[ 4.63  1.92 -3.18 -2.60 -1.98 -4.25 -0.45  5.11  5.46  1.60 -1.72 -0.12
  6.69  7.35  5.55] = Minu
[ 0.65  5.79  0.80 -5.67 -6.88 -2.41  7.17 -2.10  5.79  5.79  4.26  6.57
  5.79  7.27  2.47] = Gigu
[-3.61 -5.97  8.35 -2.61 -1.98 -4.25 -1.95 -3.61  1.17  7.96  1.59 -0.51
  4.68 -0.28  3.41] = Daku
[-0.32  4.06 -3.35 -1.04  1.61  5.63  0.96  2.47  4.53  3.72 -4.37  1.87
  7.80 -5.15 -6.38] = tuse
tail: [-4.25 -1.95 -3.61] | [ 1.17  7.96  1.59 -0.51  4.68 -0.28  3.41]
again Gigu:  | [5.79]
again Daku:  | [-3.61]
after: [1.60] | [-1.72]
tail: [-2.60 -1.98 -4.25] | [-0.45  5.11  5.46  1.60 -1.72 -0.12  6.69  7.35  5.55]
Minu | [ 4.63  1.92 -3.18 -2.60 -1.98 -4.25 -0.45  5.11  5.46  1.60 -1.72 -0.12
  6.69  7.35  5.55]

[ 0.49 -0.06  0.81 -1.93 -1.12 -1.46  2.19  1.41 -0.13  4.90 -1.21  3.30
  1.26 -1.58  1.33 -1.01  5.24 -0.03 -0.43] : mor
[-3.18  2.10  4.37  2.34  2.11  1.12 -4.40 -1.50  0.20 -1.85 -1.64  1.65
  2.14 -0.56  2.19  1.56 -8.27  1.32 -0.33] : rof
[-2.01 -2.43  1.47 -2.18 -1.49 -3.04 -1.85  0.76 -0.02 -1.85 -1.65  1.65
  2.10 -4.86  4.79 -2.75 -2.87 -1.93 -1.13] : zomi
[-3.18  2.10  4.37  2.34  2.11  1.12 -4.40 -1.50  0.20 -9.29  0.60 -1.44
  2.14 -0.56  2.19  1.56 -8.27  0.45 -0.25] : nenu
[ 0.17 -2.72 -3.76  0.03 -0.71 -0.57  2.18 -1.35  1.23  3.78  1.93  1.12
 -2.62 -0.94  4.52 -1.05  1.97 -1.25  0.04] : Bapan
[-1.92 -2.67 -3.81 -0.94 -2.09 -0.91  0.96 -1.57  0.37  2.66 -1.05  0.35
 -2.63  0.16  3.53 -1.39  2.20 -2.89  0.14] : baz
[-0.85  1.79  0.58  3.63  2.35 -1.46  2.18  1.41 -0.13  4.90  3.48 -1.84
 -0.65  1.52  1.27  2.26 -4.45  1.32  0.32] : Dige
after: [-3.81] | [-0.94]
again zomi:  | [-1.85]
tail: [-1.46  2.19  1.41 -0.13  4.90] | [-1.21  3.30  1.26 -1.58  1.33 -1.01  5.24 -0.03 -0.43]
tail: [-1.85 -1.65  1.65] | [ 2.10 -4.86  4.79 -2.75 -2.87 -1.93 -1.13]

[-2.17  0.76 -2.17  5.43  0.33] -> Numuf
[-2.17  0.76 -2.17  5.43  3.08] -> gitez
[-3.15 -1.72 -3.15  3.88  6.82] -> kanem
[-2.50  1.34 -2.50 -1.29 -6.01] -> Pupo
[ 4.65 -0.92  4.65 -2.18  1.21] -> tivas
[ 2.83 -1.24  2.83 -7.17  3.85] -> Nor
[-5.42 -0.45 -5.42  6.28 -3.75] -> sugep
tivas | [ 4.65 -0.92  4.65 -2.18  1.21]
gitez | [-2.17  0.76 -2.17  5.43  3.08]

[ 2.57  0.28  2.21  3.39  1.14 -0.66  1.26  3.99 -0.56 -3.28  1.26  1.26
  1.61 -0.29  1.62] = nosa
[ 3.17 -2.30 -7.18 -4.20 -4.81  1.48  3.85 -3.79 -0.69  3.17  3.17  1.19
  1.54 -0.35  1.50] = Nuvo
[ 1.22 -2.30 -7.18 -4.20 -4.81  1.48  3.85 -3.79  0.22  1.07 -2.58 -2.17
  0.93 -4.16 -0.69] = rodip
[ 1.85 -2.94 -3.92  0.80 -4.03  4.06 -1.14 -0.24 -4.60  1.89 -3.13 -3.09
  4.20 -0.94 -0.37] = nufu
again nosa:  | [1.26]
tail: [-0.24 -4.60  1.89] | [-3.13 -3.09  4.20 -0.94 -0.37]
nosa | [ 2.57  0.28  2.21  3.39  1.14 -0.66  1.26  3.99 -0.56 -3.28  1.26  1.26
  1.61 -0.29  1.62]
after: [-4.60] | [1.89]
again Nuvo:  | [3.17]
after: [-0.29] | [1.62]
tail: [1.26 1.61] | [-0.29  1.62]

[-0.46 -0.06 -2.05 -7.79 -8.37 -2.15  4.25  1.78]  Nok
[ 1.35 -3.84 -9.44 -6.20 -3.68  4.93 -5.78 -0.70]  sos
[ 4.33 -3.64 -4.87 -1.61 -0.90 -3.42 -7.47 -5.66]  mos
[-0.46 -0.06 -3.35 -7.79 -8.36 -2.15  4.25  1.78]  remar
[ 1.62  0.12  1.24  1.32  2.79 -5.41  4.55  1.59]  kasev
tail: [-0.06 -2.05 -7.79 -8.37] | [-2.15  4.25  1.78]
tail: [-7.79 -8.37 -2.15] | [4.25 1.78]
asked: [-0.46 -0.06 -2.05 -7.79 -8.37 -2.15  4.25  1.78] | Nok
asked: [ 1.62  0.12  1.24  1.32  2.79 -5.41  4.55  1.59] | kasev

[ 0.48 -1.32  2.18 -1.03  0.09  2.25 -0.28  0.03 -1.16  0.34 -1.22  0.37
  0.47 -1.45 -1.11  0.70 -0.07 -1.48  1.03 -1.09 -1.45 -1.80 -2.39 -3.30
  0.38  0.69 -0.87  1.15 -0.64 -1.38 -0.80 -0.51 -1.33  2.51 -1.25 -1.29
  0.78 -2.06 -1.14 -0.41 -1.87  1.00  0.79  1.08 -0.05  1.73 -1.33  0.32
 -0.83 -1.99  3.47  1.81 -0.68 -2.91] : gon
[ 1.35  0.54  0.99  2.58  0.89 -3.30 -3.00  1.98  3.68 -0.24 -1.25  1.69
  0.81  2.61 -0.70  0.85  1.30  2.64 -0.42  2.47 -3.54  4.45 -2.42  0.47
  0.22  0.78  0.08  0.81 -0.10  1.94 -1.26 -0.29  0.00  1.95  2.68  1.70
 -2.13 -0.26  2.67 -2.28 -0.06 -0.87  0.90 -1.66 -0.72  1.61 -0.15 -0.93
  2.14 -0.17 -1.57  0.42  0.72 -2.88] : Bet
[ 4.29 -1.67  2.59 -3.91 -3.17 -6.16 -5.02  0.98 -1.16  7.16  3.60  4.51
  2.76  1.64 -2.42  4.90  7.61  0.05 -2.98  2.47 -3.55  4.45 -2.42  0.47
  0.79  1.73  2.71 -2.14 -7.31  2.23  0.28 -5.22 -2.96  0.24  1.14  3.72
 -1.05  3.07  0.33 -4.90  0.43  4.46  0.87  1.08 -0.06 -2.63  4.12  6.42
  3.54  4.81  3.59  2.95 -2.67 -5.83] : Moget
[ 4.30 -1.67  2.59 -1.84 -2.49 -7.15 -5.95  1.18  0.61  6.04  3.20  4.73
  2.64  3.33 -2.16  4.04  7.37  1.31 -3.46  3.95 -2.65  5.08 -1.83  2.24
  0.43  1.38  2.73 -1.65 -6.91  3.06 -0.14 -3.97 -2.32  0.29  1.80  4.86
 -2.21  2.97  1.68 -5.26  0.60  3.43  0.80  0.15 -2.93 -2.36  3.78  5.55
  3.97  4.53  1.48  2.24 -1.93 -5.54] : Mabi
tail: [ 1.08 -0.05] | [ 1.73 -1.33  0.32 -0.83 -1.99  3.47  1.81 -0.68 -2.91]
tail: [ 2.47 -3.55  4.45 -2.42  0.47] | [ 0.79  1.73  2.71 -2.14 -7.31  2.23  0.28 -5.22 -2.96  0.24  1.14  3.72
 -1.05  3.07  0.33 -4.90  0.43  4.46  0.87  1.08 -0.06 -2.63  4.12  6.42
  3.54  4.81  3.59  2.95 -2.67 -5.83]
tail: [ 4.29 -1.67  2.59] | [-3.91 -3.17 -6.16 -5.02  0.98 -1.16  7.16  3.60  4.51  2.76  1.64 -2.42
  4.90  7.61  0.05 -2.98  2.47 -3.55  4.45 -2.42  0.47  0.79  1.73  2.71
 -2.14 -7.31  2.23  0.28 -5.22 -2.96  0.24  1.14  3.72 -1.05  3.07  0.33
 -4.90  0.43  4.46  0.87  1.08 -0.06 -2.63  4.12  6.42  3.54  4.81  3.59
  2.95 -2.67 -5.83]

[-2.50 -1.63  4.01  2.77 -1.60 -7.74  9.23  2.60 -2.70] : Lak
[-4.90 -2.23  5.78  4.06 -3.43 -7.13  9.01  6.72 -6.12] : rovo
[-1.26  0.42  1.78  1.06 -0.72 -1.53  0.86  1.50 -1.50] : Fovu
[-3.30 -2.37  3.25  3.63 -1.63 -5.80 -5.47  5.16 -5.47] : veg
[-4.47 -2.46  6.01  4.10 -2.18 -7.74  9.22  6.86 -8.35] : mizit
[-0.92 -0.50  0.83  1.10 -1.44 -2.34  2.82  5.16 -5.46] : Rufod
[-5.00 -1.36  5.73  3.96 -2.56 -6.41  8.83  6.94 -6.75] : danu
[-4.42 -1.55  4.61  4.13 -2.02 -5.89  7.50  5.03 -5.26] : surov
[-2.39 -0.12  2.48  1.83 -1.04 -3.07  2.71  2.61 -2.70] : bebik
[-3.00 -1.31  2.68  1.57 -0.98 -4.12  4.83  3.81 -3.27] : kavig
[-3.81 -2.09  4.44  3.45 -1.91 -6.95  8.13  6.20 -5.59] : vazup
tail: [-2.23  5.78  4.06] | [-3.43 -7.13  9.01  6.72 -6.12]
Fovu | [-1.26  0.42  1.78  1.06 -0.72 -1.53  0.86  1.50 -1.50]
tail: [-7.74  9.22] | [ 6.86 -8.35]
tail: [-4.90 -2.23] | [ 5.78  4.06 -3.43 -7.13  9.01  6.72 -6.12]
again veg:  | [-5.47]

